In the rows, 128 means zero.
Each row of numbers stands for one thing and depends on some of the facts below. Use the named rows to name the rest.

Named rows:
nubril: [154 132 110 149 108 118 104 131 149 164 125 172 144 131 168 112 116 123
 101 144 114 107 111 143 117  94 153 134  88  93 148 115 123 148 115  96
 136 156 172  60 156 140  93  99 113 151 110]
tugri: [144 159  96 168 109  55  94  99 107  98 165 137  92 113 143 135  88 159
 151 165 142 139 121 164  95 118 130 163 122 104 100 122 123 126 122 124
 107 129 149  88 142 128  90 111 112 212 103]
doruk: [140 119  99 124 140 123 121 123 156 141 132 155 158 105 156  99  88 128
 162 178 116  98 100 126 109  88 156 133  63  95 113 108 120 126 106  86
 156 150 140  90 172 160 102  83 108 151 120]
skiklu: [146 151 103 160 112 108  98 130 137 162 137 188 130 132 167 111 136 138
 126 140 119 118 110 134 115  83 150 157  97 110 118 112 134 138 118  99
 138 153 181  37 161 154 101  97 119 171 101]
puski: [156 136 110 148 101 126 104 131 146 162 125 175 145 135 172 114 118 123
  93 138 115 108 117 143 120  88 151 134  87  93 150 112 121 145 119  93
 141 156 173  59 152 142  97 103 111 155 113]
fudas: [144 115  83 142 106 106 117 119 168 158 131 159 142 104 163 103 105 126
 142 168 105 106 103 128 109  74 161 136  63  97 104 135 102 122 101  62
 153 162 167  83 192 152 110  86 129 159 124]
fosal: [141 113  90 137 120 126  88 132 171 151 144 173 157  89 170  83 110 133
 142 168 119  93  98 115 110  69 138 149  71 126 104 113 125 144 127  65
 162 148 149  64 196 161 112 108 112 154 115]
tradrupi: [169 123  98 149 110 113  76 142 157 201 148 116 156 134 174 118 140 142
 132 149 127  86 112 146  96  93 125 148 112 117 111  99 120 113 126  88
 125 140 185  77 145 144 114  91 124 238  88]
bretosti: [149 108  92 127 121 123 130 109 163 144 125 174 156 114 159  96 105 130
 160 163 110 102  94 132 118  91 177 130  70  99 145 120 100 132  91  64
 153 168 167  96 174 157 109  77 116 147 133]
selil: [179 113 133 153  80  96 119  99 164 149 170 161 102 132 111  65  54 143
 175 146 166 110  91 110 124 115 160 144  85 139 102 176  82 180  96  94
 143 154 145  89 192 128  92 135 121 140 128]
vimomum: [143 108  97 128 120 121 126 116 168 152 129 166 151 121 162  97 102 128
 152 167 112  95  98 132 117  88 168 126  69  94 139 121 103 125  90  65
 148 158 161  94 175 154 108  86 116 149 127]
broklil: [155 141 110 156 100 126 103 137 149 181 133 174 135 126 170 119 116 120
  90 137 111 112 122 150 125  86 140 136  79  94 141 115 117 155 115  90
 141 155 176  59 160 142  97 115 118 157 111]
tizil: [158 134 107 151 105 118 102 133 145 164 124 180 142 142 171 113 113 126
  96 142 112 105 109 143 121  89 158 127  99  90 148 112 126 148 113  93
 143 156 174  54 154 143  91 103 112 148 111]
skade: [129 132  93 140 115  98 142 112 154 163 122 173 119 107 149 107  93 119
 139 170 100 108 111 139 116  89 159 132  44  85  99 121 110 123  94  70
 157 168 169  93 182 157 106 115 121 154 124]
lole: [170 128 132 154  73 101  95  99 141 124 151 151 119 123 145 107  89 143
 123 126 144 123 112 159 117 112 127 140 118 100 185 141  87 162 104 106
  97 147 153  96 154 113  94  95  95 157 127]
lizimom: [143 125 103 144 101  87 131  83 140 105 152 149  97  96 120 102  49 145
 161 164 131 128 104 148 113 104 147 139  89  87 125 157  86 140  94  94
 114 148 139 107 188 128  89  90 118 146 140]
kubam: [141 117  89 130 100 149  89 125 181 160 141 191 139 103 174  89 104 131
 136 164 121  88 104 131 143  88 123 137  71 128 128 101 118 153 121  41
 161 141 158  99 192 169 119 147 111 128 118]
naplum: [159 133 109 139 106 130 122 132 136 163 126 157 175 136 172 122 117 126
 115 133 101 115 100 135  95  75 174 136  82  74 157 143 102 160 114 110
 127 162 166  42 149 130  91  31 124 168 115]
plunugre: [147 145 105 151 101 100  94 134 150 150 130 183 136 117 175 116 124 125
  95 146 117 109 112 135 118  86 145 139  86 102 121 116 141 138 126  93
 144 151 165  40 163 147  98 116 113 160 107]
guzis: [151 139 110 152 103 120 103 135 151 162 126 174 145 134 170 114 118 123
  96 136 109 111 113 144 117  89 146 134  88  92 153 112 123 145 119  93
 141 156 171  57 153 141  98 103 113 154 108]

How the things are related:
plesko klelabrin klisefek; plesko klelabrin fliklan; plesko klelabrin zanon; plesko klelabrin zutruflar; plesko klelabrin triklus
plesko klelabrin nuplum; plesko klelabrin flogo; plesko klelabrin bovom; miber klelabrin reskom; stunus klelabrin broklil
stunus klelabrin dodre; stunus klelabrin gafos; stunus klelabrin tebram; brales klelabrin togre; brales klelabrin pamal
skunum klelabrin driskin; skunum klelabrin dreti; tugri klelabrin plona; tugri klelabrin vaflomu; tugri klelabrin besar
tristir klelabrin stestun; tristir klelabrin safler; fluvu klelabrin kloklodri; fluvu klelabrin zuklak; fluvu klelabrin femak
fluvu klelabrin tukos; fluvu klelabrin dreren; fluvu klelabrin vasko; fluvu klelabrin nabrustin; darukla klelabrin ziskir
darukla klelabrin flegri; skudror klelabrin sepok; skudror klelabrin sotril; skudror klelabrin sigol; skudror klelabrin skote
zavo klelabrin bresimam; zavo klelabrin stastun; selil klelabrin futu; selil klelabrin favul; lifa klelabrin fabru
lifa klelabrin brople; lifa klelabrin besar; lifa klelabrin zutruflar; lifa klelabrin zapul; lifa klelabrin steradol
lifa klelabrin flegri; lifa klelabrin stoflom; fudrik klelabrin troletos; fudrik klelabrin flutrur; sumin klelabrin vele
sumin klelabrin fiplan; sumin klelabrin dralonus; sumin klelabrin dodum; sumin klelabrin sazar; sugros klelabrin kloklodri
goklal klelabrin broklil; goklal klelabrin puski; goklal klelabrin stofir; goklal klelabrin pliskar; klasin klelabrin lanas
klasin klelabrin favul; kletok klelabrin besar; kletok klelabrin ramul; kletok klelabrin tari; kletok klelabrin timun
kletok klelabrin tradrupi; gumim klelabrin dralonus; gumim klelabrin femak; gumim klelabrin driskin; gumim klelabrin togre
gumim klelabrin sostas; pleludek klelabrin samal; pleludek klelabrin brotrugrem; pleludek klelabrin betrus; pleludek klelabrin ziskir
pleludek klelabrin klipon; pleludek klelabrin flegri; drovu klelabrin plasen; drovu klelabrin nedri; gafla klelabrin brebrem
gafla klelabrin ziklem; gafla klelabrin skiklu; gafla klelabrin bonun; gafla klelabrin kinak; vofedin klelabrin plumuk
vofedin klelabrin vele; vofedin klelabrin pibre; vofedin klelabrin vaflomu; vofedin klelabrin ridoflan; vofedin klelabrin skiklu
lole klelabrin gomu; lole klelabrin padrul; lole klelabrin dodre; lole klelabrin statrel; vitim klelabrin netem
skagus klelabrin pibre; skagus klelabrin fabru; skagus klelabrin trosin; skagus klelabrin bovom; lizimom klelabrin bidus
lizimom klelabrin zafli; fogros klelabrin tupli; fogros klelabrin sudrar; plobrul klelabrin guzis; plobrul klelabrin sigol
plobrul klelabrin vegran; sterek klelabrin doruk; sterek klelabrin besar; sterek klelabrin breskipluk; tekla klelabrin skiklu
tekla klelabrin klofogrek; tekla klelabrin grudruti; dobil klelabrin pibre; dobil klelabrin naplum; dobil klelabrin kirok
dobil klelabrin bredusun; dobil klelabrin kliklam; feske klelabrin vifulun; feske klelabrin fabru; faflak klelabrin nubril
dragrek klelabrin semar; dragrek klelabrin zanon; dragrek klelabrin stutun; fiflotren klelabrin plasen; fiflotren klelabrin favul
fiflotren klelabrin sudrar; fiflotren klelabrin kinak; klidosal klelabrin kubam; klidosal klelabrin flutrur; klidosal klelabrin tudrur
klidosal klelabrin pamal; klidosal klelabrin tokis; loples klelabrin plona; loples klelabrin plebrok; loples klelabrin trapla
loples klelabrin fugin; loples klelabrin kirok; loples klelabrin dusku; loples klelabrin bregir; broteplon klelabrin fugin
broteplon klelabrin stofir; broteplon klelabrin skote; banam klelabrin kubam; banam klelabrin rotrotrik; banam klelabrin librul
peper klelabrin vifulun; peper klelabrin pibre; peper klelabrin tupli; peper klelabrin divol; peper klelabrin bretosti
peper klelabrin kirok; peper klelabrin kavi; flifla klelabrin plona; flifla klelabrin grofel; flifla klelabrin ziklem
flifla klelabrin tradrupi; gukik klelabrin dralonus; gukik klelabrin fugin; gukik klelabrin tokis; kivek klelabrin stutun
kistodo klelabrin ziklem; kistodo klelabrin drifik; kistodo klelabrin tradrupi; kistodo klelabrin zapul; drisugran klelabrin kupler
drefla klelabrin sumesus; drefla klelabrin tizil; vifulun zuser vegran; miber zuser padrul; kliklam zuser brales
loder zuser gomu; brales zuser skudror; femak zuser grene; sostas zuser tukos; mima zuser broteplon
nedri zuser ziskir; padrul zuser kletok; vasko zuser bovom; brople zuser kloklodri; fluvu zuser vasko
skudror zuser fudas; zavo zuser vopem; sigol zuser flutrur; bovom zuser bregir; vimomum zuser bretosti
skote zuser tugri; klisefek zuser fugin; gafos zuser drisugran; sumin zuser zafli; zubrem zuser zapul
besar zuser brotrugrem; dusku zuser miber; bonun zuser gafla; sugros zuser feske; goklal zuser sterek
bredusun zuser bidus; dreti zuser drifik; klasin zuser reskom; bretosti zuser loples; doruk zuser stedro
bidus zuser stestun; futu zuser gresak; tregiso zuser stubu; pleludek zuser plesko; gafla zuser lizimom
vofedin zuser gafos; lole zuser vimomum; vitim zuser pebusu; skagus zuser brople; sotril zuser stunon
sudrar zuser dusku; vubabi zuser pamal; fudas zuser ziklem; stubu zuser fluvu; favul zuser goklal
grofel zuser sumin; stedro zuser kivek; sterek zuser sugros; naplum zuser librul; kloklodri zuser dreren
bresimam zuser zuklak; staso zuser brebrem; tekla zuser lanas; brebrem zuser bonun; vopem zuser plobrul
steradol zuser stutun; tebram zuser broklil; fabru zuser dralonus; plona zuser naplum; kavi zuser sazar
pamal zuser driskin; reskom zuser vele; fiplan zuser plunugre; triklus zuser staso; dobil zuser mima
stutun zuser doruk; gresak zuser dobil; flogo zuser triklus; dodum zuser stofir; feske zuser kinak
tizil zuser vifulun; plebrok zuser gukik; broklil zuser klisefek; vegran zuser linak; faflak zuser dodre
tokis zuser bresimam; skiklu zuser fiplan; divol zuser drefla; stunon zuser skagus; trivi zuser breskipluk
grudruti zuser lole; dragrek zuser skiklu; pliskar zuser drovu; lanas zuser faflak; kinak zuser sotril
vele zuser tokis; duflaba zuser dodum; nozum zuser troletos; zanon zuser sostas; semar zuser zubrem
netem zuser klipon; skogrur zuser netem; ziskir zuser kupler; tudrur zuser besar; sepok zuser dragrek
dodre zuser klofogrek; loples zuser loder; statrel zuser skade; dreren zuser tizil; stofir zuser timun
fosal zuser skote; plunugre zuser vitim; broteplon zuser grudruti; peper zuser kirok; tradrupi zuser kliklam
kubam zuser sudrar; pebusu zuser plasen; kivek zuser gezen; dralonus zuser pluklisom; drefla zuser steradol

Which thing is each row?
No name comes twice in this set of rows, the named rows included.
[185  93 133 144  97 125 114 140 200 209 151 186 152 169 137  45  93 127
 164 138 155  72  81  78 127 100 180 135  68 151  92 159 106 175  99  76
 185 157 159  47 187 160 101 146 128 136 114] : favul
[148 146  95 166 108  73 125 120 138 186 132 130 122 149 159 125 123 133
 131 159 113 106 122 159 103 104 160 138  93  88 105 111 133  91 102 107
 123 151 185  58 142 147  94 103 134 218  97] : ziklem
[168  93 114 124 109 139 115 130 188 187 137 167 173 135 156  69 105 132
 159 148 136  85  85 106 121  90 164 131  70 126 140 133  96 151  97  69
 159 158 157  95 182 160 112  97 115 154 121] : futu
[141 130 102 151 110  84 149 118 158 161 135 184 110 127 141  85  83 125
 153 174 125 108 108 112 122 101 185 130  51 104  71 142 120 122  94  84
 168 162 158  49 194 160  93 137 125 138 118] : plasen
[156 155 107 172 106  63  98 108 113 121 159 151  75 126 138 134  82 152
 143 153 148 131 123 178 126 151 128 150 129 110 110 104 124 128 108 100
 117 135 178 119 134 128  93 161 107 189 101] : kletok
[155 114  81 133 110 149  81  93 124  86 168 229 124  99 148  97  93 164
 202 136 141 145  67 125 130  86 164 187 137 140 135 157  89 217 111  53
 127 146 155 105 192 139 104  69 114 128 130] : peper

Now the same things, written a new way:
Some rows with their names:
reskom: [117 108 145 136 134 101 153 121 114 102  94 117 121 111 138  77 138 114
  77  98 118 145 124 121 154  99 151 110 107]
betrus: [101 102 143 130 155  99 130 127 111 101  96 119 146 101 186 102 132  96
  76 110 128 146 138 120 191  81 147 113 105]
gomu: [122 101 117 195 206  99 172 164  82  90  92 113  98 128 146  83 136 133
  93  98 107 178 158 155 166 182 130 150  99]
peper: [ 94 104 107 136 110  99 133 111  92 103  98 198 105  87 127  73 214 120
 113 213 100 144 127 115 142 115 134 108 140]
nuplum: [ 94  99 127 139 157  98 165 117 113 101 105 146 143  87 150  93 142  95
  80 100 143 141 160 113 221 102 132 114 130]
besar: [ 97  99 165 128 137 107 128 116  89  99  93 127 167 150 215 102 133  89
  93 119 155 146 177 113 144  83 130 125 137]
vopem: [108 108 119 141 132 103 146 124 105  96  96 120 113  97 136  78 140 114
  79  99 100 145 120 125 155 104 153 113 106]
nozum: [120 114 133 152 121 101 129 132 109  98  92 120 109  93 133  74 139  97
  77 107 112 144 122 114 157  96 153 110 109]
tugri: [ 99 104 113 119 128 119 129 115  88 103  94 177 133 113 150  78 140 141
 135 217  93 148 146 130 139  88 144 108 104]
stedro: [108 120 128 128 127 105 142 111 114 100  92 133 116  98 133  81 149 114
  78 101 115 150 120 121 144 118 167 109 107]
breskipluk: [101 103 125 126 144 112 132 113  89  97  96 128 151 124 193  97 137 117
  89 121 111 145 158 128 143  89 141 114 110]
troletos: [148 100 118 131 144 103 161 115 103 118 121 123 126 103 139  81 134 111
  74  95 124 154 119 193 146  83 169 114 109]
sterek: [ 93 103 108 124 122  97 124 130  82  99  96 117 164  86 142 115 134  89
 132 194  95 167 119 114 145  82 185 127 106]
klidosal: [163 107 108 148 127 105 126 111  93 153 150 170 100  86 129  80 160 109
  82 140  95 176 115 210 157  79 190 110 107]
stunus: [153 153 109 164 143 100 132 161  86  97  97 144 120  89 129  78 150 157
 109 138  95 161 130 117 145 154 174 106 101]
staso: [116 110 126 131 127 105 143 116 108  99  98 124 113 100 137  80 140 122
  79  99 105 144 120 124 156 103 154 112 107]
flogo: [ 97 102 148 145 139  99 141 118 116  99 101 149 141  87 135  89 149  93
  77  99 162 140 153 111 225  97 131 113 140]
togre: [139 106 148 144 101 113 139 116  86 131 128 127 106 124 136 105 138  92
  78  92 117 148 127 187 143  79 155 126 137]
skunum: [110 134 117 143 104 105 132 117  86 130 124 148  98  92 127  84 169  91
  85 131  96 146 119 157 146  93 169 112 104]
pamal: [164 102 123 145 113 105 132 114  88 138 136 130 114 126 129  77 137  90
  74  93 147 161 120 202 141  75 167 123 136]

Which thing is each row?
No name comes twice in this set of rows, the named rows included.
[106 100 120 129 103 116 161 115  86 113 102 138 112 133 134  84 145 103
  82  99 100 148 150 165 139  89 142 119 123] : sazar
[ 99 106 114 126 121 104 122 113  86  98  95 160 120 115 148  79 140 131
 134 231  97 169 121 126 141  84 153 107 105] : flifla
[123 101 146 130 103 107 128 115  89  95  90 143 154 165 167  76 137  93
  91 119 169 157 170 117 141  80 133 126 166] : plona
[157 102 119 143 138 102 134 110 109 110 123 122 120 100 137  75 135  94
  75  93 146 162 117 190 154  78 169 116 126] : rotrotrik
[162 126 123 154 116 101 129 114  89  98 102 148 144 116 134  76 148  99
  77  93 176 177 144 116 145 133 171 109 103] : sepok
[160 102 119 128 137 106 158 108  93 125 129 122 127 114 145  83 139 102
  78  94 148 160 120 211 140  81 173 122 124] : flutrur
[ 95 106 114 131 104 101 127 110  90 103  91 186 105 100 130  76 194 105
 123 227  98 145 118 118 141  96 136 105 131] : vofedin
[ 95 124 114 137 145  97 137 113 129 101 112 179 114  88 129  82 193 104
  79 140 107 144 127 115 225 135 162 107 104] : dragrek
[120 113 154 134 102 114 138 124  89 137 121 126 102 127 130 106 150  90
  78  97 101 146 129 171 144  83 157 117 124] : sostas
[ 99  99 153 129 130 101 129 115  95  99  97 146 154 110 160  79 140  89
  78 108 176 144 177 109 183  94 134 125 169] : fabru
[ 96  99 137 124 104 106 128 115  90  98  92 140 140 152 165  77 136  97
  88 121 136 146 169 122 142  86 130 124 158] : vaflomu
[134 117 115 211 167 103 132 184  87  90 107 131  97  88 132  74 140 114
 111 157  96 192 121 114 164 172 133 111  97] : lole

The same things again, as new rows of numbers:
Named rows:
zanon: [133 130 126 134 131 133 125 127 129 132 131 129 134 129 127 127 133 128
 133 124 131 129 124 128 154 124 127 133 132 116 130 124 134 145 135 130
 130 147 124]
dodre: [145 131 122 132 135 128 129 130 127 129 129 126 133 132 133 138 133 126
 129 128 129 129 126 130 135 126 123 141 136 121 131 123 131 145 133 139
 128 136 130]
drefla: [113 120 148 119 137 113 146 135 124 118 121 135 115 126 127 156 134 131
 132 127 119 132 153  93  98 142 126 138 116 133 119 131 132 127 120 130
 146  98 122]
semar: [127 127 124 133 130 130 123 119 130 130 136 128 136 131 128 125 134 128
 130 126 130 130 126 132 146 126 130 126 130 120 130 121 136 135 133 130
 123 136 124]
dobil: [122 130 144 104  92 112 148 158 133 113 149 110 114 116 106 143 116 118
 141 128 115 140 125 121 164 141 131 142 128 155 122  80  88 106 110 119
 185 105 117]
skudror: [134 120 144 118 126 123 143 135 124 119 113 130 109 121 139 171 130 131
 128 126 123 127 143 102  71 139 117 140 124 122 120 102 120 125 124 132
 152  89 124]
gafla: [108 123 149 124 146 129 135 166 136 134  99 120 100 136 142 167 110 136
 126 143 108 118 141 104  95 124 126 143 120 132 124 133  99 112 117 133
 128 108 145]
betrus: [119 120 125 125 128 119 121  99 140 116 135 135 140 138 112 109 135 127
 125 122 134 129 124 141 132 124 138 109 124 134 129 136 135 131 129 118
 111 139 121]
flogo: [136 130 121 134 124 136 128 129 126 134 137 125 134 134 130 135 129 127
 130 127 129 129 123 132 149 121 131 130 132 119 132 121 129 135 133 131
 125 138 128]
stedro: [155 133 125 132 145 123 135 142 111 132 129 126 139 140 130 133 136 126
 139 128 126 133 138 120 140 131 122 144 134 131 130 140 139 143 130 145
 126 144 137]
divol: [120 130 113 134 121 132 135 126 121 130 148 126 137 131 123 132 133 126
 134 132 127 135 123 131 166 130 137 116 127 127 130 134 134 115 127 126
 125 143 123]
ziskir: [111 128 146 129 132 130 101 100 133 130 126 133 139 124 116  99 130 132
 135 111 129 128 131 130 164 117 131 118 122 103 130 137 136 140 141 117
 124 169 110]
klisefek: [118 127 117 137 134 134 129 124 132 129 145 128 134 131 131 145 134 129
 129 131 129 130 125 126 153 128 132 125 132 123 130 131 139 134 129 129
 117 125 123]
drisugran: [ 99 118 145 126 134 119 142 135 131 122 125 137 109 117 130 144 121 133
 127 128 126 128 139 117  80 137 124 131 115 132 119 140 130 130 120 116
 137  80 127]
brople: [136 134 126 118 116 112 112 115 145 125 135 126 137 140 127 131 140 127
 120 122 128 125 128 131 158 131 132 137 127 133 133 122 134 136 126 132
 117 172 124]
fiplan: [159 132 124 142 120 154 120 121 133 125 133 122 138 124 136 141 123 125
 130 133 137 130 126 120 130 132 128 128 136 126 129 126 141 121 135 127
 129 151 125]
zuklak: [117 120 111 135 134 125 136 117 134 123 143 134 134 134 125 128 136 127
 127 132 133 129 122 140 124 130 132 120 129 135 129 145 141 136 128 124
 109 113 129]
kupler: [144 135 125 134 129 130 122 134 121 138 125 127 133 122 128 101 122 126
 128 123 134 125 122 144 128 120 124 133 133 126 130 135 125 139 133 133
 127 138 135]
grudruti: [113 123 108 126 147 128 133 122 138 121 136 120 133 135 127 118 135 126
 133 131 127 126 120 138 168 129 130 128 137 135 128 114 142 123 129 135
 116 106 123]
fiflotren: [ 91 109 187 139 174 154 158 135 136 150  94 138 109 135 144  84 124 120
 104 136 105 108 126 124  98 128 154 128  85 157 113  97  83 120 118 147
 130 142 138]

Name these rows:
No name comes twice in this set of rows, the named rows included.
[136 127 141 129 133 123 124 104 107 132 127 136 146 135 115 105 145 127
 138 116 128 138 139 116 145 132 133 116 122 117 126 138 145 127 133 128
 131 159 115] : stutun
[ 98 125 140 111 146 120 100 158 147 118  78 119 100 131 130 142  86 150
 128 147 114 116 163 113  62 123 114 130 124 138 129 205 123  89 117 121
 101  99 156] : flifla
[147 128 123 131 122 145 128 126 151 113 136 118 137 138 124 150 122 124
 127 140 127 128 130 124 136 132 134 130 133 145 131 127 122 116 126 130
 126 149 131] : skiklu
[108 127 165 126 135 125 130 125 113 133 116 140 114 109 128 130 128 134
 136 114 121 132 150  97 113 140 122 131 108 108 118 127 133 126 129 119
 159 118 113] : kivek
[ 84 135 147 120 142 137  99 158 143 130 100 131 103 108 126 145 103 146
 130 135 114 127 168  93 117 130 117 134 127 110 126 173 132 121 123 118
 133 102 130] : sterek
[104 143 160 108  72 107 130 166 140 129 165 120 110 107 102 148 116 123
 135 121 114 141 134 115 204 149 132 153 121 143 124  99  88 131 106 113
 189 149 114] : skagus
[107 126 163 121 121 118 128 136 136 126 126 135 112 110 117 119 114 130
 133 115 126 132 140 118 119 131 123 139 118 130 121 133 113 140 123 113
 156 114 121] : plesko
[110 128 123 113 116 127 135 150 118 126 117 117 104 107 137 159 108 135
 136 139 122 129 138 112 107 144 115 125 133 128 122 118 125  83 118 122
 152  74 128] : loples
[126 134 126 120 133 145 115 125 128 132 113 131 139 138 125  81 136 122
 105 137 121 119 130 127 146 124 149 115 126 135 133 106 111 122 127 144
 122 166 126] : kinak
[124 133 130 114 133 121  88 124 142 120 109 119 134 139 114 118 114 138
 137 129 121 123 145 127 147 110 126 127 135 122 137 165 131 114 134 123
 106 165 134] : besar
[122 129 145 125 128 132 138 159 127 133 118 123 107 120 137 154 113 132
 130 133 118 126 140 108 116 136 119 146 124 131 122 122 110 119 120 129
 154 106 132] : tekla
[111 119 164 125 138 135 138 130 127 133  99 133 112 121 132  95 118 125
 116 125 119 118 129 125  93 128 136 123 103 141 118 108  97 116 124 130
 142 127 131] : drovu

